Below is a small trained network, with its code and all its weights. Each question gives an input and a class and asks what happens when units are switched off, that is, made to give their printed mean instead of their output.

import numpy as np


def w(rows, s, z=0):
    codes = np.array(rows[::2]) - 128.0
    scale = np.full(codes.shape[1], s)
    scale[-1] = z or s
    return codes * scale


def f(y):
    return np.maximum(y, 0)


def log_softmax(a):
    a = a - a.max(-1, keepdims=True)
    return a - np.log(np.exp(a).sum(-1, keepdims=True))


def net(x, mask):
    res = np.array(x, float).reshape(1, 7) / 4 @ E
    y = f(res @ A[0][:, :-1].T + A[0][:, -1])
    res = res + np.where(mask, y, B[0][:, -1]) @ B[0][:, :-1]
    return log_softmax(res[-1] @ U[:, :-1].T + U[:, -1])


A, B = {}, {}
E = w([
[138,125,112,126,111],'x0',
[93,70,91,127,137],'x1',
[150,1,158,123,61],'x2',
[149,167,49,68,199],'x3',
[141,137,122,123,118],'x4',
[18,128,156,21,37],'x5',
[153,161,147,123,118],'x6',
],0.0078)
A[0] = w([
[2,198,67,70,102,234],'n0',
[224,155,52,136,202,81],'n1',
[129,142,101,219,189,254],'n2',
[39,135,187,106,1,143],'n3',
[88,134,143,56,120,177],'n4',
[99,125,155,54,117,57],'n5',
[239,35,93,20,128,164],'n6',
[209,74,175,187,127,110],'n7',
[158,175,153,169,104,196],'n8',
[176,73,198,135,44,60],'n9',
[168,95,157,237,161,241],'n10',
[154,152,72,73,228,163],'n11',
[136,177,99,202,179,107],'n12',
],0.0095,0.0046)
B[0] = w([
[177,244,170,71,156,234],'n0',
[169,39,115,128,210,209],'n1',
[165,41,221,129,28,219],'n2',
[159,73,201,50,191,248],'n3',
[156,173,107,47,169,187],'n4',
[197,86,78,157,157,161],'n5',
[80,161,248,146,42,188],'n6',
[69,86,33,164,91,187],'n7',
[82,115,178,110,69,174],'n8',
[62,59,76,128,148,193],'n9',
[87,131,113,209,33,221],'n10',
[215,112,134,133,106,206],'n11',
[162,59,181,102,144,186],'n12',
],0.013,0.011)
U = w([
[170,126,151,201,68,255],'0',
[154,11,153,56,192,43],'1',
[40,180,169,20,169,219],'2',
[189,254,80,106,185,50],'3',
[43,96,49,196,93,82],'4',
],0.0072,0.0044)

Each question gives the input, the list of numbers given to net, and the class t.
The units are the neurons (one row each of A and B). Each row of codes is followed by its name. A weight is (code - 128) times the scale printed after its matrix; where a second scale follows, it is the last column's (A, B and U).
mask holds one flag per neuron, in row order. A switched-off neuron (its flag False) gives its mean, the last column of its row in B, instead of its output. The means were averaged over made-up inputs and are rounded, as every weight is.
A unit's drop is (log p(t) with every unit on - log p(t) with that unit switched off) / (log p(t) with every unit on - log p(t) with every unit switched off).
The circuit of an input: a set's keep is (log p(t) with only the set's units on - log p(t) with every unit switched off) / (log p(t) with every unit on - log p(t) with every unit switched off). Starting from the 12 units with the biggest drops (on a tie, the unit counted first), units are removed one at a time, each time the one whose removal leaves the highest keep (on an exact tie, the one counted first), for as long as the keep stays at least 0.8.
units of the circuit, in order: the units of the circuit, biggest drop first
most important unit: the unit with the biggest drop
top k neurons: the k neurons with the biggest drops, biggest first
drop of u: that unit's drop, to one decimal
input [-2,5,7,4,-7,3,6], class 2: most important unit	n6
input [-5,6,-1,-8,7,2,-1], class 2: top 2 neurons	n1, n2
input [-8,7,1,-2,3,-6,0], class 4: top 2 neurons	n7, n0
input [5,1,1,-1,7,-3,-5], class 4: units of the circuit, in order	n0, n3
input [-7,8,3,-1,7,-5,-3], class 4: units of the circuit, in order	n7, n3
input [6,6,6,5,-3,1,6], class 2: units of the circuit, in order	n2, n6
input [-4,-7,-6,6,8,1,8], class 3: top 2 neurons	n3, n0
input [-1,7,7,4,-8,8,-7], class 2: units of the circuit, in order	n0, n6
input [5,3,-1,-1,6,-3,-2], class 0: top 2 neurons	n3, n9
input [-4,-4,4,7,7,-7,-2], class 0: top 2 neurons	n3, n10
input [6,4,-3,0,4,-2,5], class 0: top 3 neurons	n3, n9, n4
input [-1,0,1,3,2,8,0], class 2: top 2 neurons	n3, n0
input [-7,-6,2,7,-1,-6,2], class 0: top 2 neurons	n3, n10
input [4,6,2,-7,8,-6,-7], class 4: top neuron	n7
input [5,4,5,5,5,-8,-2], class 0: drop of n6	0.1
input [0,-3,0,-1,1,-2,1], class 0: drop of n3	0.2
input [2,-7,6,2,-5,-4,-3], class 0: drop of n6	0.5
input [0,3,-1,-2,0,-5,-2], class 0: drop of n2	0.2
